0; 4; 7; 29; 12; -28; -4; -11; -16; -13; -5; -4; 3; 25; 38; -37; 15; -3; -6; 0; -29; -5; -6; 9; -28; -7; 79; 6; 4; -5; -11; 4; -17; 3; 1; 3; 13; -14; 27; -7; -1; -13; -5; -6; 19; -15; -4; 16; 3; -2; 16; -1; -3; 5; -5; 5; -17; -2; 4; -17; 16; 21; -6; -26; -2; 18; -2; 12; -4; 8; -20; 12; -7; 2; -11; 10; 4; -3; -12; 5 : [20].<76>
3; -5; -1; -13; -5; 11; 10; -1; -7; 18; 3; -3; 1; 21; -2; -5; -3; -6; -2; 2; -13; -13; -6; -4; -10; 9; -8; 4; 1; -8; -17; 12; -3; -7; -3; 1; 3; -10; 6; -7; 3; -15; -8; 7; 2; -8; 18; 3; 13; -1; -7; 1; 2; -9; 3; 13; 25; 8; 4; 1; -3; 7; -1; 7; -25; -31; 19; 11; 6; -1; 21; -10; -4; 10; 3; -1; -4; -1; 4; -2 : [25].<68>
5; -8; -12; -12; 0; 8; 20; -9; -2; 17; 5; 8; -3; 32; -19; -17; 3; 0; -1; -2; -21; 0; -2; 10; -15; 10; 14; 4; -2; -2; -12; 7; -3; -11; -3; 4; 2; -19; 7; -9; 7; -25; -11; 11; 2; -11; 8; 21; 10; 1; 1; 6; -1; -7; -1; 20; 27; 6; 5; 12; 1; 1; -4; 4; -33; -31; 22; -17; 7; 5; 21; -14; -13; -2; -7; -2; 3; -3; 8; -6 : [25].<64>
-26; -3; -1; 2; 2; 11; 11; 7; 5; 25; 9; 0; 5; 42; -12; -4; -32; -3; -27; -21; -5; -10; -2; 8; -27; 22; 11; -6; 5; 6; -5; 0; 13; 9; -4; -7; -2; -47; 4; -21; -1; -16; -17; 13; -8; 1; -6; -18; 14; -6; 15; -7; -8; -20; 24; 9; 33; 6; 1; 50; 8; -23; 8; 8; -27; -33; 35; 14; 2; 18; -2; 28; -25; 23; 5; 1; -6; 5; 3; -8 : [25].<68>
3; -4; -6; -11; -4; 14; 1; -2; -13; 22; 0; 0; 0; 23; -24; -11; 10; 4; -8; 2; -13; 2; 3; 7; -6; 14; 12; 1; -1; -9; -17; -3; 3; -9; -4; -5; 2; 7; 6; -7; 4; -24; -9; 11; 2; 1; 3; -13; 3; 3; 4; 3; 1; -6; -1; 14; 21; 4; 12; -4; 4; -8; -7; 12; -31; -27; 29; -17; 7; 12; 18; -5; -2; 10; 4; -6; 2; -1; -2; -2 : [25].<68>
5; 3; 7; 19; 8; -13; -8; -9; -32; -16; -7; -8; 7; 19; 22; -21; 24; 2; -13; 1; -11; -5; -6; 14; -5; -6; 68; 5; -4; -3; -9; -9; -6; 1; 3; -6; 12; 29; 17; -6; -11; -10; -17; -7; 37; -8; -4; 15; 0; 0; 18; -13; 6; 1; -1; 6; -12; 10; -1; -21; 21; 14; 3; -15; 21; 28; -7; 7; -12; 6; -23; 11; -4; 5; -13; 15; -5; -7; -8; 11 : [20].<76>
0; 14; 4; 20; 2; -20; 14; -8; -10; -1; -5; 2; 10; 10; 4; -23; 10; -3; -3; -9; -17; -10; -7; 8; -1; -12; 28; 0; 0; 7; -2; -2; -6; 5; -3; 1; 4; 15; 5; 0; -6; -3; 1; -8; 16; 13; -7; 12; -5; -1; -2; -9; -2; 3; 5; -3; 1; -2; -2; -6; 10; 9; 9; -19; 18; 34; -7; 3; -6; -6; -12; 7; 16; 0; -18; 5; -5; 0; -4; 2 : [20].<76>
-25; -8; 8; 1; 12; 5; -25; 18; 38; -7; 3; 5; -8; -11; 9; 14; -27; 1; -2; 3; 11; 5; 7; 4; -15; 9; -26; -5; 8; 8; 17; 6; -9; 5; 5; 1; -12; -84; -8; 3; 3; 21; 7; 3; -20; 2; -2; -14; -6; -10; 5; 13; -13; 0; -3; 1; -27; -7; 2; 31; -11; -16; -1; -1; -16; -7; -7; 18; -6; -1; -8; 8; -12; -13; 10; -6; 11; 9; -5; -1 : [23].<66>
2; 6; 10; 13; 0; -17; 3; -9; -29; -6; -2; 0; 11; 17; 13; -19; 14; -1; -9; -5; -12; -9; 4; 8; -3; 1; 45; 2; 2; -10; -6; 0; -9; 3; -4; -5; 12; 23; 18; -6; -8; -10; -7; -1; 20; -7; -3; -7; -3; -1; 12; -10; 0; 2; 12; 2; -8; 1; 6; -20; 18; 12; 0; -11; 9; 20; 1; 21; -1; 8; -9; 13; 4; 7; -8; 3; -11; -2; -4; 7 : [20].<77>
-24; -8; 6; 6; 11; 0; -20; 19; 34; -5; -1; -2; -6; -14; -5; 16; -19; 2; -3; 2; 22; 10; 4; -2; -4; 12; -31; -10; 3; 11; 21; -3; 5; 6; -3; -9; -10; -51; -12; 9; -3; 14; 12; -2; -25; 11; -10; -32; -15; -2; 8; 8; -9; -3; 9; -7; -26; -8; 3; 31; -8; -26; -2; 16; -4; 0; -13; 10; -11; 4; -14; 22; -10; -11; 12; -5; 6; 11; -1; -3 : [23].<66>
-54; -31; -5; 16; 25; 11; -14; 27; 48; 9; 3; 24; -24; 51; -14; -37; -35; -4; 2; 2; -33; 7; 15; 71; -62; 23; -18; -2; 21; 15; -6; -5; -30; 3; -3; 11; -20; -98; 25; 7; 9; -3; 14; 38; 28; -9; -3; 42; 4; -13; 2; 34; -16; -23; -50; 33; -14; -14; 4; 12; -3; -19; 12; -63; -94; 2; 39; -17; -25; 18; -7; 13; -17; -19; -1; -14; 3; 9; -15; 0 : [25].<64>
-13; -14; 8; 3; 13; -2; -32; 22; 24; -2; -8; -2; -25; -13; 10; 11; -6; 5; 6; 13; 13; 15; 4; 12; -7; 4; -15; -3; 9; 7; 4; -3; -4; 2; 0; 4; -10; -26; 0; 9; 3; 18; 16; 7; -19; 1; -1; -5; -6; -4; 4; 10; -4; -2; -17; 2; -20; -6; 2; 2; -12; -7; -13; -4; -19; 6; 2; 0; -11; -8; -4; 5; -5; -16; 9; -4; 8; 6; -11; 3 : [23].<66>
-2; 7; 4; 10; 3; -6; -2; -5; -27; -9; -4; 3; 9; 16; 7; -18; 21; -3; -7; -2; -32; -9; -2; 16; -6; -7; 52; 1; -2; -10; -5; 4; -18; 7; 2; -5; 16; -11; 16; -1; -8; -13; -8; 0; 21; -11; -6; 6; -5; 0; 7; 0; -3; 4; -1; 8; -11; 2; 6; -18; 10; 21; 0; -18; -2; 16; 5; 14; -3; 8; -6; 5; -6; 3; -12; 2; -2; -7; -8; 4 : [20].<77>
-3; 6; 1; 15; 1; -8; -2; -7; -21; 4; -2; 0; 5; 20; 4; -15; 3; -3; -10; -6; -13; -8; 3; 6; -10; 4; 30; 1; 2; -4; -5; -5; 2; -2; -3; -4; 7; 17; 13; -7; -1; -11; -3; 0; 16; -1; -10; -15; 1; -3; 5; -5; -3; 0; 9; -2; 1; 1; 4; -6; 13; 1; 1; -8; 5; 15; 11; 0; -1; 8; -9; 12; 6; 8; -6; 1; -5; -1; -6; 4 : [20].<77>
3; 7; 3; 14; 1; -15; 0; -10; -24; -8; -2; -1; 7; 20; 31; -23; 14; -5; -15; -2; -23; -9; -5; 8; -15; 4; 62; 5; 2; -5; -4; 3; -6; 2; 5; -1; 12; -3; 15; -5; 2; -17; -6; -3; 17; -11; -3; 12; 1; -1; 8; 4; 1; 2; 2; 1; -10; 1; 6; -9; 11; 16; -5; -12; 8; 9; 4; 7; 6; -9; -11; 6; 0; 5; -20; 9; -1; -3; -4; 4 : [20].<76>
